Each row of numbers stands for one object and depends on some of the facts below. Use the named rows to name the rest.

How the objects are related:
θ: uses; Ω: points at; ξ: is of sort
gazi	θ	dritanor; gazi	θ	tubrulus; bromu	θ	relu; bromu	θ	giklis; kefur	θ	roklos; kefur	θ	letes; razagam	θ	tage; razagam	θ	vizenim
razagam	θ	bramus; brustoplun	θ	kitro; brustoplun	θ	tisa; brustoplun	θ	nizar; tagagri	θ	zuges; zozik	θ	tromotre; sasus	θ	mopek; ribol	θ	tadril
mipegro	θ	tidu; mipegro	θ	pugabu; sefi	θ	loskame; sefi	θ	dini; sefi	θ	dresa; flebruk	θ	basar; flebruk	θ	surital; flebruk	θ	kamin
bubak	θ	stafun; bubak	θ	dugor; bubak	θ	klesker; ninunas	θ	zuges; ninunas	θ	zatim; bekla	θ	dazodi; bovol	θ	nizar; bruvi	θ	skipom
bruvi	θ	rumin; bruvi	θ	mopek; bruvi	θ	drobar; gregru	θ	zuges; gregru	θ	fugrir; ropa	θ	repom; ropa	θ	drofam; klizuk	θ	tadril
klizuk	θ	giklis; klizuk	θ	plifakir; buplifler	θ	plogam; buplifler	θ	pladok; gurerer	θ	plodum; gurerer	θ	klobrim; gurerer	θ	sogak; gurerer	θ	klesker
guplu	θ	bromi; trugrin	θ	dugor; pagim	θ	nagran; pagim	θ	sotus; pagim	θ	miplek; pagim	θ	rurim; pagim	θ	dini; bilo	θ	drobar
bilo	θ	flaflu; vagan	θ	stadram; tradrugrom	θ	drifun; tradrugrom	θ	brevur; tradrugrom	θ	tromotre; tradrugrom	θ	dilel; skomek	θ	drozur; skomek	θ	nestum
skomek	θ	somun; leri	θ	vizenim; leri	θ	dresa; duskar	θ	leflom; duskar	θ	zatim; duskar	θ	nestum; notaklel	θ	plibros; notaklel	θ	dilel
fibus	θ	loskame; komer	θ	sogak; vibras	θ	kloklir; vibras	θ	letes; vibras	θ	lisor; vibras	θ	redrosku; vibras	θ	flezu; vibras	θ	fugrir
stogres	θ	sogak; stogres	θ	vizenim; stogres	θ	fugrir; stogres	θ	trude; plego	θ	surital; plego	θ	mopek; plego	θ	zibriflo; boflok	θ	plipusta
boflok	θ	zagros; boflok	θ	kluplak; boflok	θ	zesku; veflu	θ	zoril; veflu	θ	mopek; ponu	θ	sokes; ponu	θ	stuskil; skuzir	θ	kloklir
skuzir	θ	trude; vilil	θ	kitro; vilil	θ	zabras; vilil	θ	mopek; klobros	θ	bramus; terim	θ	zagros; terim	θ	lesom; subrin	θ	gosar
skili	θ	klobrim; skili	θ	drobar; grepel	θ	drupek; grepel	θ	flimu; lemim	θ	klugel; klotak	θ	loskame; klotak	θ	brine; klotak	θ	grukon
gropluk	θ	lesom; gropluk	θ	dresa; gropluk	θ	tisa; voneskos	θ	trafol; voneskos	θ	nasul; voneskos	θ	brevur; duske	θ	zagros; duske	θ	trolas
duske	θ	bramus; bisan	θ	skipom; bisan	θ	mopek; losti	θ	tubrulus; losti	θ	bunotri; losti	θ	skufido; rufir	θ	rugen; kikobrek	θ	trolas
kikobrek	θ	drozur; kikobrek	θ	rologes; skiflu	θ	kitro; skiflu	θ	tage; skiflu	θ	dadras; skiflu	θ	pladok; bitor	θ	brenen; tuplalu	θ	klugel
tuplalu	θ	zesku; tudra	θ	dudras; tudra	θ	surital; tudra	θ	nomok; plifedes	θ	vuplir; plifedes	θ	nomok; gifiplu	θ	stadram; tostusin	θ	giklis
mizomor	θ	flimu; kiplan	θ	surital; kiplan	θ	tedrik; drufin	θ	brenen; drufin	θ	flotu; drufin	θ	steflustik; gazi	Ω	zoskofo; flozun	Ω	bisan
tidu	Ω	tridrovun; flipli	Ω	bitor; bromu	Ω	tage; brogikan	Ω	togis; tagagri	Ω	redrosku; klobrim	Ω	kamin; bramus	Ω	terim; gravan	Ω	plodum
kloklir	Ω	bekla; zatim	Ω	pastos; flezu	Ω	kefur; nasul	Ω	gravan; sasus	Ω	kloklir; brine	Ω	flaflu; roklos	Ω	fluzu; dilel	Ω	bubak
fimas	Ω	zagros; stotos	Ω	klugel; dadras	Ω	klesker; bubak	Ω	drozur; dini	Ω	vibras; ninunas	Ω	dazovam; trolas	Ω	flipli; fubras	Ω	stafun
drasos	Ω	draskur; drofam	Ω	trolas; bekla	Ω	plabe; repom	Ω	sasus; bovol	Ω	plifakir; bruvi	Ω	lisor; grupus	Ω	plifedes; sotus	Ω	pladok
ropa	Ω	tidu; buplifler	Ω	fibus; gurerer	Ω	dritanor; guplu	Ω	flozun; nomok	Ω	flezu; rurim	Ω	brenen; bilo	Ω	drobar; klugel	Ω	plogam
vibrok	Ω	stuskil; vagan	Ω	duskar; tradrugrom	Ω	repom; zesku	Ω	skenuk; tromotre	Ω	nomok; duskar	Ω	ninunas; fibus	Ω	drupek; rugen	Ω	tisa
togis	Ω	sokes; tubrulus	Ω	bilo; flotu	Ω	subrin; komer	Ω	tazuk; plogam	Ω	fubras; tegrin	Ω	nestum; kletos	Ω	dilel; plodum	Ω	pugabu
vibras	Ω	boflok; stogres	Ω	drofam; plego	Ω	dresa; dresa	Ω	flami; drozur	Ω	poskek; stafun	Ω	tubrulus; zibriflo	Ω	vibrok; ponu	Ω	dudras
klobros	Ω	vuplir; skufido	Ω	flotu; nizar	Ω	tromotre; plopal	Ω	trafol; terim	Ω	geron; plibros	Ω	tuplalu; plabe	Ω	zabras; skili	Ω	zibriflo
stoski	Ω	sidrer; geron	Ω	rufir; trevur	Ω	brevur; lemim	Ω	bramus; flami	Ω	klobros; rumin	Ω	flimu; klesker	Ω	tegrin; sokes	Ω	plifuflo
tisa	Ω	flebruk; dazovam	Ω	tostusin; dazodi	Ω	gropluk; drivo	Ω	vilil; rufir	Ω	roklos; rologes	Ω	tagagri; kluplak	Ω	skefes; plifakir	Ω	sotus
tage	Ω	drivo; plerivek	Ω	lemim; dudras	Ω	plibros; skiflu	Ω	rurim; pugabu	Ω	drasos; bitor	Ω	trevur; tuplalu	Ω	pleful; pladok	Ω	klobrim
zagros	Ω	veflu; drobar	Ω	dadras; gifiplu	Ω	mopek; skenuk	Ω	mizomor; stuskil	Ω	zatim; zabras	Ω	drifun; tostusin	Ω	stoski; leflom	Ω	tedrik
zoskofo	Ω	stogres; draskur	Ω	skufido; trude	Ω	bromu; kiplan	Ω	rumin; pleful	Ω	kletos; nestum	Ω	surital; poskek	Ω	gifiplu; stadram	ξ	684
dugor	ξ	768; gazi	ξ	768; flozun	ξ	768; tidu	ξ	684; flipli	ξ	768; zoril	ξ	684; bromu	ξ	684; kefur	ξ	768
sogak	ξ	768; brogikan	ξ	768; razagam	ξ	768; brustoplun	ξ	768; tagagri	ξ	768; klobrim	ξ	768; bramus	ξ	768; gravan	ξ	768
kloklir	ξ	768; zatim	ξ	768; zozik	ξ	768; flezu	ξ	684; nasul	ξ	768; sasus	ξ	684; trafol	ξ	684; ribol	ξ	684
brine	ξ	768; roklos	ξ	768; mipegro	ξ	768; dilel	ξ	768; mopek	ξ	768; tridrovun	ξ	768; sefi	ξ	684; fimas	ξ	684
stotos	ξ	768; dadras	ξ	768; flebruk	ξ	684; bubak	ξ	768; dini	ξ	768; brenen	ξ	768; ninunas	ξ	684; trolas	ξ	684
fubras	ξ	768; drasos	ξ	768; drofam	ξ	684; bekla	ξ	768; repom	ξ	768; bovol	ξ	684; bruvi	ξ	768; grupus	ξ	768
sotus	ξ	768; giklis	ξ	768; gregru	ξ	684; ropa	ξ	684; bromi	ξ	768; letes	ξ	768; klizuk	ξ	768; steflustik	ξ	768
buplifler	ξ	768; miplek	ξ	768; gurerer	ξ	768; guplu	ξ	768; redrosku	ξ	768; trugrin	ξ	768; nomok	ξ	768; pagim	ξ	768
rurim	ξ	768; bilo	ξ	684; klugel	ξ	684; vibrok	ξ	768; vagan	ξ	768; tradrugrom	ξ	768; zesku	ξ	684; tromotre	ξ	684
skomek	ξ	768; leri	ξ	768; duskar	ξ	768; notaklel	ξ	684; fibus	ξ	768; rugen	ξ	684; togis	ξ	768; lisor	ξ	768
tubrulus	ξ	768; flotu	ξ	768; zuges	ξ	684; komer	ξ	768; plogam	ξ	684; tegrin	ξ	684; kletos	ξ	684; lesom	ξ	768
plodum	ξ	684; relu	ξ	684; skipom	ξ	768; vibras	ξ	768; stogres	ξ	768; plego	ξ	684; loskame	ξ	768; drupek	ξ	768
sidrer	ξ	768; dresa	ξ	768; boflok	ξ	684; drozur	ξ	684; stafun	ξ	684; zibriflo	ξ	768; veflu	ξ	768; ponu	ξ	768
skuzir	ξ	684; drifun	ξ	684; vilil	ξ	684; klobros	ξ	684; skufido	ξ	684; nizar	ξ	768; plopal	ξ	768; terim	ξ	768
plibros	ξ	768; tadril	ξ	768; subrin	ξ	684; plabe	ξ	768; skili	ξ	684; kitro	ξ	768; grepel	ξ	768; vizenim	ξ	768
bunotri	ξ	768; tedrik	ξ	684; stoski	ξ	684; geron	ξ	684; trevur	ξ	768; lemim	ξ	768; klotak	ξ	684; gropluk	ξ	768
voneskos	ξ	768; flami	ξ	684; plipusta	ξ	768; duske	ξ	768; surital	ξ	768; rumin	ξ	768; fugrir	ξ	768; klesker	ξ	684
grukon	ξ	768; tazuk	ξ	768; sokes	ξ	684; somun	ξ	684; tisa	ξ	768; dazovam	ξ	684; bisan	ξ	768; dazodi	ξ	684
vuplir	ξ	768; drivo	ξ	684; losti	ξ	768; rufir	ξ	684; rologes	ξ	684; kluplak	ξ	684; plifakir	ξ	684; flimu	ξ	768
kikobrek	ξ	768; tage	ξ	684; plerivek	ξ	768; basar	ξ	768; nagran	ξ	768; dudras	ξ	768; gosar	ξ	768; skiflu	ξ	684
dritanor	ξ	768; pugabu	ξ	768; bitor	ξ	768; tuplalu	ξ	684; tudra	ξ	684; pladok	ξ	684; pastos	ξ	768; plifedes	ξ	768
zagros	ξ	768; drobar	ξ	768; flaflu	ξ	768; gifiplu	ξ	768; skenuk	ξ	768; stuskil	ξ	684; zabras	ξ	684; tostusin	ξ	768
mizomor	ξ	768; leflom	ξ	768; zoskofo	ξ	768; draskur	ξ	768; trude	ξ	684; plifuflo	ξ	768; brevur	ξ	768; kiplan	ξ	768
kamin	ξ	768; pleful	ξ	768; fluzu	ξ	768; nestum	ξ	768; skefes	ξ	768; poskek	ξ	768; drufin	ξ	684

Known rows:
bruvi: [  1  -8  17   7  -5   2 -27  -4 -11  -3   3  -1  20 -10   0  31  10 -17
 -13   8  -4   1   3   6  10  -5 -19 -12  -9  -4  31  10  10 -22  31   6
 -13]
bitor: [  5 -29  16   3  -8   3  -8   4  -7   2   2  -2  -4  -3   4   5   3 -19
  -1 -11   1  -2   8  -1   0 -16   8 -21  -3   3   9   0   4   4  19  12
  -1]
plibros: [  7   6  51  -3  -4   4  -7   6  -6   1   5   3 -11  -4  -4  18   5 -38
   4  10   0  -2 -13  -6  -8 -11   8 -24  -4  10 -13  -9 -10  11  -4 -22
  13]
pugabu: [  3 -15  14  -6  -6   7  -7   4  -7   3   2   4 -11   3  -3   0   1  -6
   0  -3  -3   0   4  -9   1 -12   0 -14  -2   7   1  -2   0   9   8  -6
   0]
klizuk: [  4 -13   5  13  -9  -3  -7   9  -6   2   3  -2   6 -13   5  13  12 -16
  -1  -9   1  -6   5   6   4 -13  -1 -15  -1   5   9  -3   2   2  19   0
  -1]
klesker: [ -3   2 -36 -22   9 -13  29 -13  25 -18   2  11  15  -2  11 -52 -41  26
  -4   1  -2  15  -3 -10  12  16  -1  38  17 -13  10  -2  -6   2 -17 -12
 -12]
zesku: [ -2  29 -23 -10  12 -11  18  -6  12   0  -2  -4 -17  10  -6 -41   6  20
   3  -1  14   2  -6  -3  -4  38  12  11  18  -7   0   0  -6  -6 -36  14
   7]
tegrin: [  3  -7 -37  -7   7 -20  31  -4  23 -18   0  10   7 -14  12 -44 -30  30
  -6  -9   9   7  -1  -3  17  24  16  29  27 -13  21  -5  -6   0 -13   0
 -11]
flimu: [  3 -21  17  -2  -4  10  -3   3  -6   3   0   7 -12   2  -1  19  -8   8
   1   5  -6  -4   2  -7   1 -16  -2  -6  -5   9 -14  -3  -4  16   1 -20
   4]
tudra: [  0   3 -10  13  12 -11   8 -11   5  -5   2 -17   4 -17   4   3   0   7
  -1  -3   2   1  -7  21   7  27   8   6  13 -22  18   8  -9 -11 -20  36
  -4]
rumin: [  1 -14  24  -5  -1  13 -21  -6 -12   0   2   9   1   1  -5  33  -5   2
  -6  15 -10   3  -1  -5   6  -8 -17  -5  -6   0   8   6   0  -4  11 -13
  -9]
drupek: [  3 -18  17   1  -4   7  -4   4  -4   2  -1   7 -11   0   1  22  -4   4
   2   3  -5  -4   3  -4   1 -18  -1  -7  -5   8 -10  -3  -2  15   3 -17
   2]
rugen: [ -2  25 -15  -8  11  -9  16  -7  12  -2   3 -13  -6  -2  -4 -45  -2  11
   3  -7   3   6 -10  -2  -2  26   8  14  15  -9   3  -2 -14  -5 -35  12
  -3]
sasus: [ -2   8  -5   7  16  -7   4 -13   6  -6   1 -13   7  -8  -1   6  -6  12
  -2   1   0   6  -9  16   3  26   5  12   6 -22  17  10  -5 -18 -20  32
  -8]
tedrik: [ -2  -4  -1   3  16  -1  15 -13   9  -3   0  -8 -12  -6   0   7 -15  26
   5   4  -5   3  -9   9   3  21  11  15  11 -18  -1   6 -16   2 -40  20
   2]
plodum: [ -6  12 -11 -16  14  -2  19 -15  10  -5   2 -16   5   8   1 -39 -21  -2
   8 -10  -6  14  -5   4  -8  12  10   9   2 -15  -2   4  -6   2 -21  30
   2]
gifiplu: [ -3  -6  11  10  -2   6  -9  13 -13  12   0 -17   4  -4 -10   9  21  23
  -1 -19 -11  -2  13   7   0 -17  -3 -19 -13   7  13   1  13   8  15   3
   7]
kloklir: [ -8   6   5 -22  -5   8  -1   0  -3   0   2   5   9  14  -1  -9  -6 -11
   4   8 -10   7   4  -6  -4 -18 -19  -1 -14  10 -14   0   7  15  11 -28
   9]
bovol: [ -1  29 -19   7  13 -13  11  -7  11  -2  -2 -10   8  -1  -3 -30   4   4
  -3  -4  10   4  -9   7  -6  27  14  13   7 -16  14   3   3 -24 -15  30
  -6]
fimas: [ -3  25 -18  -2  10 -11  15  -6  12  -3   2 -15  -2  -4  -1 -42   0   6
   2 -10   5   6  -9   3  -3  25   9  12  15 -11   7  -2 -11  -9 -28  17
  -4]
skuzir: [-12  29 -28  -3  10 -15  23  -7  15  -6   0 -18  23   1   8 -30  -7 -10
   8  -9   1   9  -2  20  -6  15   3  18   0 -14  -4   3   3   0 -10  23
   9]

Rows to name:
No name comes twice in this set of rows, the named rows included.
[  3   0   5  -3  -2   7  -6   3  -5   5  -6  18  -6  17  -8  13   2   5
  -4  12   6  -3   2 -15  -6  -6   5  -4 -10   9 -11  -1  14  -6   8 -13
   0] | lesom
[ -4  -5  10 -13  -6   6  -2   2  -4   1   2   5   4   7   0   1  -3 -10
   3   1  -8   2   4  -3  -2 -17 -13  -4  -8  10 -10  -1   3  13  10 -22
   7] | roklos
[  1 -12 -49   5 -20  10 -27  -9  -8   1   1  10 -11   4  12 -18   9 -16
  -5  -1   5  -6  10 -16   7  -8 -36  12  17   8 -10   0 -16 -19  11  -5
 -31] | stotos
[ -7   5 -61  -2   3  -1  11 -21  15  -8   0  -2  -3   5  15 -47 -20   8
   4  -3  -1   6  -2  -3   2  16 -16  40  22 -13 -16   2 -22  -8 -28  13
 -23] | stafun
[ 10 -55  15 -16  -2   6  -3  -5   1 -15   2  37  -4  -8   4  29 -35  40
 -17  21  -5   3   5 -21  29  -6 -11   9   6   0  19   2  -2   9  11 -39
 -15] | surital
[ -1   1   6 -19  -8   1  -7   3  -6   1   3   6  -6   9  -3  -4  14  -8
   0   6   4   0   7  -5   5   3 -15 -13   1  12   1   1   2  10  11 -23
  10] | leflom
[ -4  23 -16  -7  16  -5  17 -11  12  -2  -6  -1  -7  16  -5 -20 -10  21
   3   7   5   6  -8   2  -9  26  12  17   3 -12  -8   5   2  -8 -30  21
   5] | tage
[ -3  29 -25 -13  10 -14  19  -7  14  -1  -1  -6 -12  10  -4 -37   7  15
   4   0  14   2  -5   4   0  42  10   9  16  -7   2   2  -5  -1 -28  15
  13] | rologes
[  6 -26 -14 -10  -7   1  -5  -2   2 -10  -5  35   5   6   5   7 -19  18
 -14  14   6   0   7 -21  15  -5  -8  14   4   4  11   1  12 -10  22 -22
 -19] | dadras
[ -4  -8  13   4  -1   9  -9  11 -13  12   0 -13  -1   0 -11   7  16  25
   1 -13 -13  -2  11   1  -1 -17  -3 -17 -11   9  10   1  11   9  11  -2
   6] | poskek
[ -7   2  10 -22  -4  11  -6  -2  -5   0   1   9   9  16  -3   0 -11  -6
   1  10 -12   9   3  -9  -4 -19 -20   1 -15   8 -14   1   7   8  11 -28
   4] | sogak
[-12  29 -22 -17  12  -6  23 -10  16  -5   1 -13   9   8   3 -42 -14   1
  10  -6  -5  11  -5   9  -8  17  -3  20   3  -9 -12   0  -6   9 -25   7
  11] | flezu
[  2   5   5  -1  -1  12  -7   4  -3   5  -7  16   0  19  -8  -1  -7   4
  -4   9   0   2  -3 -20 -13 -17   3   3 -13   9 -12  -5  15  -8   9 -14
  -8] | dresa
[  3 -21  28  -4  -1  13 -22  -5 -11   0   3   8  -4  -1  -6  36   0   7
  -8  17  -8   1   0  -7   9  -5 -17  -7  -4   1  12   7  -2  -4   5  -9
  -9] | zibriflo

The same objects again, as new rows of numbers:
Some rows with their names:
skomek: [-23  -5 -12 -16  15  39  22   4  32 -29  -6  39  -8 -15  -3   4  21   7
  -4 -32 -19   0   0  15   5  -6]
stoski: [ -6  50   3  -2  -8  25 -19   3  -7 -35 -12  34   1 -12 -29  -8  10  37
 -11 -34   5   4   2  22  -3 -27]
plerivek: [-20  12  -2 -22  16  23  -8   9  18 -28   0  20 -17 -23 -25  -5  21   7
   5 -31   3  -4   0   9  12 -14]
rologes: [ -6  49   4  -1  -7  26 -20   3  -4 -36 -14  32   1 -11 -29  -7  10  38
  -9 -34   3   8   2  23  -5 -28]
zibriflo: [-24  15   2 -19  20  23  -8   7  16 -27   3  26 -19 -18 -31  -2  21   5
   8 -31   6  -7  -3  12  11  -9]
klizuk: [-14   8 -40 -15  24  55  27   2  34 -19   5  15   5 -11  -4   0  40  18
 -10 -28 -21  -6   3  21   6  -4]
giklis: [ -4  18 -47 -14  30  45   1   7  29 -12  13 -10   3 -14 -24  -6  44  23
 -12 -39  -1 -12   2  15  11  -7]
basar: [-18   4  -8 -16  19  21  -7   7  24 -27   2  29 -12 -19 -25   0  16   8
  -4 -44   2  -5  -3   7  13  -7]
pugabu: [-18  23  16 -11   9  13  -7  15  36 -22   7  15 -13 -35 -31  12  26   2
   8 -33  -6   1 -17  42   6  -2]
dilel: [-30  24 -16 -12  25  34 -19  -3  34 -20 -15  21 -32 -16 -20   0  11   6
   1 -26  19  20  -6   7  15 -11]
drufin: [ -8  37  -8   3  -8  41   8  -2   6 -40 -17  52  12  -7  -5  -2  12  36
 -19 -32 -18  10   2  27  -6 -19]
kluplak: [ -6  47   3   0  -7  26 -21   3  -3 -35 -14  32   2 -11 -29  -6  10  37
 -10 -36   4   9   2  22  -4 -28]
vagan: [-27  11  -6 -21  18  34  24  -4  23 -30   1  41  -9 -17  -6   7  15   5
  -1 -17 -18   1  -1  22  10  -5]
surital: [-21  10 -10 -14  27  19  -8   1  19 -32   9  44  -9 -16 -29   3  12   7
  -5 -40  -2 -10  -9   7  18   2]
togis: [-21  11   1 -20  18  22  -7   7  20 -25   1  20 -19 -20 -28   0  18   7
   6 -31   4  -2   0  12  10 -12]
dudras: [-26  19  -5 -16  23  26 -11   1  23 -24  -3  23 -24 -18 -26   0  13   6
   3 -28  10   5  -4  11  14  -9]
klobrim: [-21   9   0 -20  17  22  -6   8  20 -25   0  21 -19 -20 -27  -1  19   7
   5 -34   4  -3   1  12   9 -13]
trolas: [ -7  31  44  11   4  28 -14   3 -14 -34  -7  19   9  -3 -18 -12  10  42
   2 -38  25  21  28  27  -7 -26]
vilil: [-17  38  -2  11  -3  56   5   8   4 -47 -22  68  12   3 -16  -8  31  31
  -1 -36 -15  -2  -5  23 -10 -16]
relu: [  1  46 -15   4  -3  32 -19   4   0 -32 -10  28  10  -9 -27  -9  17  43
 -20 -43   2   2   1  21  -3 -23]
brine: [-21   9  -1 -19  18  18  -8   4  21 -26   2  26 -17 -20 -27   1  14   7
   3 -35   3   0  -1  11  13 -11]

Name these rows:
No name comes twice in this set of rows, the named rows included.
[ -7  33  -4   2  -9  41   8   1   6 -40 -22  51   9  -8  -3  -3  11  36
 -19 -33 -18   9   2  27 -10 -22] | skuzir
[-25   1  -1 -21  17  36  22   6  27 -29  -9  33 -17 -18  -3  -1  17   5
   0 -21 -16  -2   0  20   1  -7] | vibras
[-19  16   6 -14  14  17  -8  11  29 -24   4  18 -15 -27 -29   7  21   5
   5 -35  -1  -1  -9  27   9  -6] | flotu
[ -7  53   5  -3 -10  25 -18   3 -11 -35 -11  33  -2 -12 -29  -9  11  36
  -9 -31   6   3   2  23  -4 -28] | dazovam
[ -7  38  -5   5 -10  41   8   0   9 -40 -18  52  14  -9  -6   0  14  35
 -18 -33 -20  10  -2  32  -8 -19] | subrin
[-22  -2  34  -8  32  20  -2   5   8 -25   9  12 -12 -12 -17  -7  15  12
  10 -34  23   5  20  16   9  -4] | flipli
[-26   3   3 -18  20  37  23   0  25 -29  -2  33 -10 -14  -4   4  20   6
   4 -20 -13   4   5  21   6  -6] | gazi
[-27   8  -6 -19  18  40  20   0  29 -29  -6  35 -14 -15  -6   4  20   5
   4 -20 -14   5   0  20   6  -8] | ponu
[-28  12  -7 -27   9  19  -1   4  11 -16   6  29 -25 -13 -36   4  19   5
   2 -33   8 -12   4  11   6 -14] | repom
[ -6  53   4  -2  -6  24 -19   0  -7 -35 -10  33   0 -11 -28  -6   7  37
 -11 -30   4   7   1  24  -3 -26] | tromotre
[-13  45   1   0  -7  44   9  -1   0 -40 -19  48   6  -5  -9  -3  16  33
  -8 -21 -16   8   1  32 -10 -23] | skili
[-22  16  -1 -20  20  19  -6   2  16 -26   5  26 -18 -20 -28   1  15   7
   3 -29   3  -4  -2  13  13  -9] | nomok
[-33   9 -12 -33   1  17   5   4   5  -9   5  34 -32  -9 -39   6  19   2
  -2 -35  11 -19   7   9   0 -17] | kloklir
[ -2  35  -6  -6   9  43   6  -5   6 -51 -19  43   9   3 -23   3   0  43
  -3 -16 -41   6  -5  26 -15 -28] | bilo
[ -3  48  -6   2  -4  21 -19  -5  -5 -38  -6  46   9 -12 -25  -2   1  38
 -24 -41   1   6  -2  21   4 -18] | stadram

